Each row, then one of two labels for whether it has a hidden trait; a new part has new ones
(in the rows, 128 means zero)
[140 143 124 129  97 133 155 143 113 145 115 107 137 119 140 125 114 123
 147 126 116 147 118 135 153  97 122 126 149 143]	(54)
[129 123 122 102 154 153 103 126 121 138 120 132 138 112 110 128 131 137
 172 134 114 145 125 135 125 140 123 123 135 152]	(49)
[144 128 156  91 135 148 101 111 160 160 122 169 131 168 171 156 133 123
 145 139  86 124 119 141 142  99 100 140 110 161]	(54)
[138 115 129 132 138 168 122 111 138 123 140 130 139  96 113 127 130 128
 152 138 123 147 136 142 120 131 141 128 170 148]	(49)
[110 132 125 103 140  92  60 132  96 103  86 149 143 157  90 125 141 130
 168 138 122 113 134 129  98 148 133 134  69 145]	(49)
[134 134 121 116 124 114 100 141 112 130 107 123 131 133 121 116 127 131
 157 134 131 128 126 136 128 127 131 123 128 151]	(49)
[126 133 121 136 114  95 110 147 107 119 120 109 110 138 123 105 127 130
 119 124 163 105 129 125 126 132 138 118 123 127]	(54)
[153 120 133 109 145 210 152  97 149 133 128 145 180  70  98 163 125 120
 221 160  64 192 135 167 132 110 129 149 180 166]	(54)
[ 94 141 121 131 121  88 124 136  90  87 101 130 151 132  80 124 133 117
 129 120 129 123 135 110 105 122 137 138  63 101]	(49)
[139 101  73 148 181 231 155  98 128 114 149  88 172  30  47 126 117 157
 255 154 106 200 158 162 110 196 190 117 215 180]	(54)
[138  91  51 178 181 235 163  87 137 100 167  54 167  15  42 121 115 178
 250 148 134 197 166 156  99 221 205 114 235 171]	(54)
[151 114 136 112 143 184 101  95 148 133 127 152 155 107 119 143 134 128
 197 153  89 154 136 159 121 118 134 139 177 183]	(54)
[115 143 114 117 117  87 106 156  79 118  94 111 127 143 109 114 126 131
 142 124 144 121 124 121 126 134 131 120  91 127]	(49)
[123 122 126 141 134 150 152 117 127 108 139 127 146  81  95 130 128 120
 149 130 123 156 137 129 118 136 142 133 146 118]	(54)
[139 133 164  94 120 133  98 106 153 142 109 186 140 178 166 158 138 112
 140 139  78 117 122 139 133  94 104 152 100 158]	(54)
[143 100 119 140 170 239 202  83 175 122 168 128 176  18  66 156 122 132
 220 147  83 209 148 156 119 159 158 131 223 156]	(49)
[134 120 165  98 140 141  66  80 162 121 110 205 155 180 141 165 150 112
 153 149  68 120 137 147 104 112 116 162 100 166]	(49)
[138 150 147 106  95  90 119 144 119 159 101 143 114 186 188 133 125 115
 115 126 107 106 109 130 153  83  97 137  93 135]	(54)
[136 101 163  70 192 182  31  74 181 130 119 211 158 161 124 173 159 132
 185 159  58 128 139 155  96 135 111 152 115 194]	(49)
[114 142 116 123 112  75  93 150  71 112  94 118 123 163 113 108 131 129
 143 127 149 102 128 122 116 133 134 123  81 128]	(49)
[132 140 150 102 111  79  66 130 130 137  94 164 120 202 174 133 140 118
 125 136 115  87 123 133 123 100 108 142  74 146]	(54)
[137 125 146 109 134 160 122 106 154 144 129 159 142 136 152 157 131 120
 142 137  85 138 124 138 137 105 110 142 133 151]	(49)
[131 129 124 132 112  81  68 132  98 100 105 132 118 162 118 105 137 128
 145 139 158  92 139 138 104 132 147 125 112 148]	(49)
[135 143 143 103 105  78  70 139 120 141  91 153 116 204 173 126 136 121
 127 135 120  86 120 134 128  96 108 136  77 148]	(54)

Next part:
[133  42  80 115 167 124 119 142 123 173 210 141  84   1 129 141 128 128]	Vudub
[189 101 126 121 133 142 117 141 135 138 140 126 138  77 131 124 120 132]	zibub
[157 106 134 125 136 133 126 141 128 132  99 140 135 121 158 129 125 132]	Vudub
[145 106 103 147 125 123 120  59 127 132  91 160 128 104 135 122 127 184]	zibub
[134  38  72 117 171  84  46 143 119 130 138 255 137 108 112 142 127  87]	Vudub
[174 153 128 129 126 130 119 155 138 186 219 120 105 124 102 142 122 126]	zibub
[156 108 129 125 101 124   6 218 130 153 111 146 135  36  88 228 127  91]	Vudub
[180 121 126 120 132 150 120 148 127 137 178  97 121  91 128 126 123 132]	zibub
[139 116 142 120 128 157 126 125 127 131 202 143 117  76 128 134 128 139]	zibub
[145  78 130  91 101 125 123 124 141 121 140 146 134 112  87 220 105 139]	Vudub
[139 116 127 116 128  87  73 127 127 130 138 221  87  27 130 139 110  95]	Vudub
[153 103 133 116 129 123 116 153 129 176 190 155 143  75 116 130 120 134]	zibub
[130 117 121 162 124  91 169 136 106 162  83 176 118 121 132 120 128 203]	zibub
[160  80 124 118 135 128 127 134 126 172 108 160 142 110 124 134 131 136]	zibub
[145  81 131 121 149 125 126 141 140 101  78 114 135 112 125  96 126 134]	Vudub
[138 110  58 135 110 124 109 132 120 131  92 109 131 128 121 130 125 123]	Vudub
[154  84 124 123 138  92 130 129 116 133 185 185 127  58 123 133 126 134]	Vudub
[114 106 102 131 128 131 120 121 129 124 117 145 122  94 123 124 128 106]	Vudub
[148 112 129 123 120  94 134  61 112 132 138 154 133 143 127 119 134 185]	zibub
[176  59 130  88 107 121  16 203 137 157 147 160 166  26 125 220 107 110]	Vudub
[142 114 135 125 134 128 125 145 135 134 108 109 132 106 127 105 123 111]	Vudub
[174  87 130 119 133 130 119 131 127 137 142 131 140  86 143 130 127 131]	zibub
[140  59 130 114 126 125 140 132 127 152 179 149 147 111 128 145 121 130]	zibub
[159  88 134 120 129 108 126 136 126  86 144 125 142  99 122  82 127 138]	Vudub
[142  52 130 119 118 121 120 133 114 136 171 169 140  84 115 130 125 140]	zibub
[151  49 130 120 169  95 130 127 138  44 139 152 162 108 219  56 129  69]	Vudub
[170  91 137 121 142 123 121 133 135 144 130 157 137 105 128 110 127 117]	Vudub
[201 149 126 127 113 129 110 161 129 226 131 139 100 125  76 127 116 164]	Vudub
[133 100 108 114 132 121 126 124 115 150 126 160 134 110 114 134 121 130]	Vudub
[132 108 140 122 132  84 189   1 127 170 138 153 114 110 125  80 129 221]	Vudub
[134 121  96 152 122 125 141 131 106 119 139 148 121 142 130 116 136 189]	zibub
[141  92 131 124 130 126 120 141 138 122 135 152 135 108 125 131 124 137]	Vudub
[166  69   1 122 132 123  26 130 136 154 109 152 158  49  87 131 127  97]	Vudub
[152 102 140 123 167  96 124 139 137  52 139 132 161 117 128  64 129  84]	Vudub
[145 109  75 137 114 101 113  95 115 138  96 148 131 123 129 143 126 164]	zibub
[136 119  71 139 115 107 128 104 128 127  93 110 129 129 123 128 128 155]	zibub
[123 127 128 153 120  98 140  51 107 164  83 146 132 151 128 112 128 185]	zibub
[139 119 127 151 130  95 138 124 129 130  87 141 132 113 123 132 133 180]	zibub
[147 109  79 122 132 124 119 142 113 163  93 142 132 124 129 130 128 173]	zibub
[140 106 131 124  85 100 126 105 111 126 138 145 130 115 117 134 134 135]	Vudub
[198 126 135 118 117 120 107 157 128 215 141 163 113  54 128 157 118 159]	Vudub
[174  90 134 118 151 115 123 136 129 112  77 134 141  93 129  93 126 113]	Vudub
[187  37  65 119 143 114  91 137 119 178 155 204 156  57 127 132 123 174]	Vudub
[213 130 123 115 118 122 104 156 133 227 255 127 114  53 128 156 116 133]	Vudub
[145  70 127 123 122  94 123 129 114 149 131 146 145 111 122 144 127 134]	zibub
[195  93 126 114 133 121 117 135 138 136 181 135 133  86 122 129 127 133]	zibub
[162  95 136 121 135 123 120 132 125 137 142 125 139 115 125 124 126 137]	Vudub
